Below is a small trained network, with its code and all its weights. Each question gives an input and a target symbol and asks what happens when units are switched off, that is, made to give their printed mean instead of their output.

import numpy as np


def w(rows, s, z=0):
    codes = np.array(rows[::2]) - 128.0
    scale = np.full(codes.shape[1], s)
    scale[-1] = z or s
    return codes * scale


def f(y):
    return y / 2 * (1 + np.tanh(0.7978845608 * (y + 0.044715 * y**3)))


def softmax(a):
    e = np.exp(a - a.max(-1, keepdims=True))
    return e / e.sum(-1, keepdims=True)


def log_softmax(a):
    a = a - a.max(-1, keepdims=True)
    return a - np.log(np.exp(a).sum(-1, keepdims=True))


def net(x, mask):
    ids = ['γδζηθπτω'.index(c) for c in x.split()]
    T = len(ids)
    res = E[ids] + P[:T]
    u = 0
    for l in range(3):
        r = res
        for j in range(2):
            rows = slice(2 * j, 2 * j + 2)
            q, k, v = (r @ M[l][rows].T for M in (Q, K, V))
            z = softmax(np.where(np.tri(T) > 0, q @ k.T / 2**0.5, -1e9)) @ v
            o = O[l][rows]
            res = res + np.where(mask[u + j], z, o[:, -1]) @ o[:, :-1]
        u += 2
        y = f(res @ A[l][:, :-1].T + A[l][:, -1])
        res = res + np.where(mask[u : u + 8], y, B[l][:, -1]) @ B[l][:, :-1]
        u += 8
    return log_softmax(res[-1] @ U[:, :-1].T + U[:, -1])


Q, K, V, O, A, B = {}, {}, {}, {}, {}, {}
E = w([
[99,148,184],'γ',
[77,253,81],'δ',
[141,58,230],'ζ',
[218,56,48],'η',
[180,95,80],'θ',
[133,77,49],'π',
[13,84,136],'τ',
[226,184,102],'ω',
],0.0048)
P = w([
[78,172,27],'0',
[183,34,139],'1',
[59,170,24],'2',
[174,10,172],'3',
[50,171,22],'4',
[180,5,186],'5',
[44,180,21],'6',
[172,5,222],'7',
[56,165,8],'8',
[173,6,212],'9',
],0.0017)
Q[0] = w([
[107,251,155],'L0H0',
[180,40,102],'L0H0',
[42,244,91],'L0H1',
[103,137,5],'L0H1',
],0.031)
K[0] = w([
[240,147,59],'L0H0',
[11,65,252],'L0H0',
[76,213,237],'L0H1',
[44,74,241],'L0H1',
],0.03)
V[0] = w([
[98,101,217],'L0H0',
[95,124,147],'L0H0',
[3,41,225],'L0H1',
[69,107,153],'L0H1',
],0.0039)
O[0] = w([
[132,220,78,132],'L0H0',
[143,174,117,187],'L0H0',
[155,197,2,2],'L0H1',
[132,183,85,66],'L0H1',
],0.0039,0.00012)
A[0] = w([
[104,145,101,20],'L0N0',
[176,145,104,55],'L0N1',
[85,56,101,68],'L0N2',
[247,86,155,18],'L0N3',
[8,124,169,67],'L0N4',
[194,140,87,44],'L0N5',
[171,166,103,3],'L0N6',
[84,182,121,36],'L0N7',
],0.016,0.0016)
B[0] = w([
[152,103,76,68],'L0N0',
[119,155,72,105],'L0N1',
[103,63,43,233],'L0N2',
[251,121,102,255],'L0N3',
[89,211,52,242],'L0N4',
[97,162,49,157],'L0N5',
[132,137,48,57],'L0N6',
[212,127,91,81],'L0N7',
],0.021,0.00082)
Q[1] = w([
[254,57,81],'L1H0',
[99,74,97],'L1H0',
[153,147,128],'L1H1',
[121,130,125],'L1H1',
],0.023)
K[1] = w([
[250,41,236],'L1H0',
[88,87,168],'L1H0',
[107,93,142],'L1H1',
[127,129,123],'L1H1',
],0.022)
V[1] = w([
[252,49,224],'L1H0',
[178,182,81],'L1H0',
[146,187,81],'L1H1',
[208,136,161],'L1H1',
],0.0036)
O[1] = w([
[191,18,1,87],'L1H0',
[84,166,89,255],'L1H0',
[181,141,84,172],'L1H1',
[207,132,125,77],'L1H1',
],0.0032,0.00046)
A[1] = w([
[85,144,148,250],'L1N0',
[87,145,151,225],'L1N1',
[100,136,254,181],'L1N2',
[23,134,87,142],'L1N3',
[95,154,135,249],'L1N4',
[42,9,210,144],'L1N5',
[79,222,163,16],'L1N6',
[120,182,170,190],'L1N7',
],0.012,0.0021)
B[1] = w([
[112,193,67,197],'L1N0',
[103,187,75,189],'L1N1',
[85,7,41,232],'L1N2',
[205,156,84,253],'L1N3',
[145,154,66,190],'L1N4',
[31,247,228,217],'L1N5',
[84,128,202,221],'L1N6',
[127,208,84,177],'L1N7',
],0.016,0.0044)
Q[2] = w([
[65,80,22],'L2H0',
[137,197,73],'L2H0',
[85,150,119],'L2H1',
[93,99,5],'L2H1',
],0.014)
K[2] = w([
[69,102,1],'L2H0',
[98,187,81],'L2H0',
[120,176,106],'L2H1',
[96,119,9],'L2H1',
],0.015)
V[2] = w([
[98,65,71],'L2H0',
[80,66,80],'L2H0',
[53,104,2],'L2H1',
[209,188,187],'L2H1',
],0.007)
O[2] = w([
[89,98,99,138],'L2H0',
[84,87,118,150],'L2H0',
[74,115,1,254],'L2H1',
[195,133,164,105],'L2H1',
],0.0065,0.011)
A[2] = w([
[43,115,173,68],'L2N0',
[125,207,186,94],'L2N1',
[140,144,189,255],'L2N2',
[119,31,162,103],'L2N3',
[250,145,93,150],'L2N4',
[118,25,164,104],'L2N5',
[137,144,147,105],'L2N6',
[122,162,254,91],'L2N7',
],0.012,0.0083)
B[2] = w([
[174,87,150,214],'L2N0',
[165,179,122,178],'L2N1',
[61,135,252,201],'L2N2',
[155,213,103,151],'L2N3',
[189,94,150,255],'L2N4',
[161,211,106,153],'L2N5',
[187,163,178,128],'L2N6',
[88,101,45,196],'L2N7',
],0.038,0.0099)
U = w([
[159,209,68,2],'γ',
[67,135,21,236],'δ',
[100,1,122,205],'ζ',
[203,101,110,90],'η',
[161,173,190,100],'θ',
[87,208,141,79],'π',
[50,99,197,145],'τ',
[137,83,214,57],'ω',
],0.0043,0.0058)

Each question gives the input, a string of symbols that net reads in full, and the target symbol t.
The units are the heads (2 rows each of Q, K, V and O) and the neurons (one row each of A and B). Each row of codes is followed by its name. A weight is (code - 128) times the scale printed after its matrix; where a second scale follows, it is the last column's (O, A, B and U).
mask holds one flag per unit, layer by layer, with each layer's heads first. A switched-off unit (its flag False) gives its mean, the last column of its rows in O or B, instead of its output. The means were averaged over made-up inputs and are rounded, as every weight is.
A unit's drop is (log p(t) with every unit on - log p(t) with that unit switched off) / (log p(t) with every unit on - log p(t) with every unit switched off).
The circuit of an input: a set's keep is (log p(t) with only the set's units on - log p(t) with every unit switched off) / (log p(t) with every unit on - log p(t) with every unit switched off). Starting from the 12 units with the biggest drops (on a tie, the unit counted first), units are removed one at a time, each time the one whose removal leaves the highest keep (on an exact tie, the one counted first), for as long as the keep stays at least 0.8.
units of the circuit, in order: the units of the circuit, biggest drop first
unit that matters most: the unit with the biggest drop
top k neurons: the k neurons with the biggest drops, biggest first
k most important neurons of layer l: the k neurons of layer l with the biggest drops, biggest first
heads that matter: for each layer, one digit per head in row order, 1 if its drop is at least 0.15 and else 0, layers parted by /
input γ θ τ γ π, target δ: top 3 neurons -> (L1N7 L0N4 L0N7)
input π η η, target γ: heads that matter -> 01 / 10 / 00
input π η ζ η ζ η π θ ω, target ζ: units of the circuit, in order -> (L2N5 L2N1)
input γ ζ π γ π η δ ω θ, target δ: units of the circuit, in order -> (L2N4 L2N2)
input γ γ γ π θ η η, target δ: units of the circuit, in order -> (L2N4 L2N2)
input ζ θ η ζ γ τ θ γ π, target δ: heads that matter -> 01 / 10 / 01
input θ ζ ζ π ζ τ ω τ δ, target η: units of the circuit, in order -> (L0N7 L1N5 L1N6 L2N4)
input τ δ θ π ζ δ, target δ: units of the circuit, in order -> (L2N2 L2N4)
input γ γ τ η π, target η: 2 most important neurons of layer 2 -> (L2N2 L2N4)
input π θ η η ω θ π ζ δ, target ζ: units of the circuit, in order -> (L2N1 L2N5)
input γ γ ζ τ θ, target η: top 3 neurons -> (L1N5 L0N7 L1N3)
input γ θ η η ω, target δ: unit that matters most -> L0N5
input δ ζ δ ζ, target π: top 4 neurons -> (L0N3 L2N2 L2N5 L2N3)
input τ π δ, target η: unit that matters most -> L1N2
input γ τ π τ, target γ: top 4 neurons -> (L0N3 L0N2 L1N2 L0N4)
input ζ θ δ ζ η δ ω τ, target γ: 3 most important neurons of layer 1 -> (L1N3 L1N2 L1N6)
input θ π π η θ ζ θ θ θ, target ζ: top 2 neurons -> (L1N2 L0N4)
input γ θ π η γ τ ω, target η: 3 most important neurons of layer 2 -> (L2N4 L2N2 L2N7)
input π π π π θ, target τ: heads that matter -> 10 / 00 / 01
input γ τ θ ω τ γ η, target δ: heads that matter -> 00 / 10 / 11
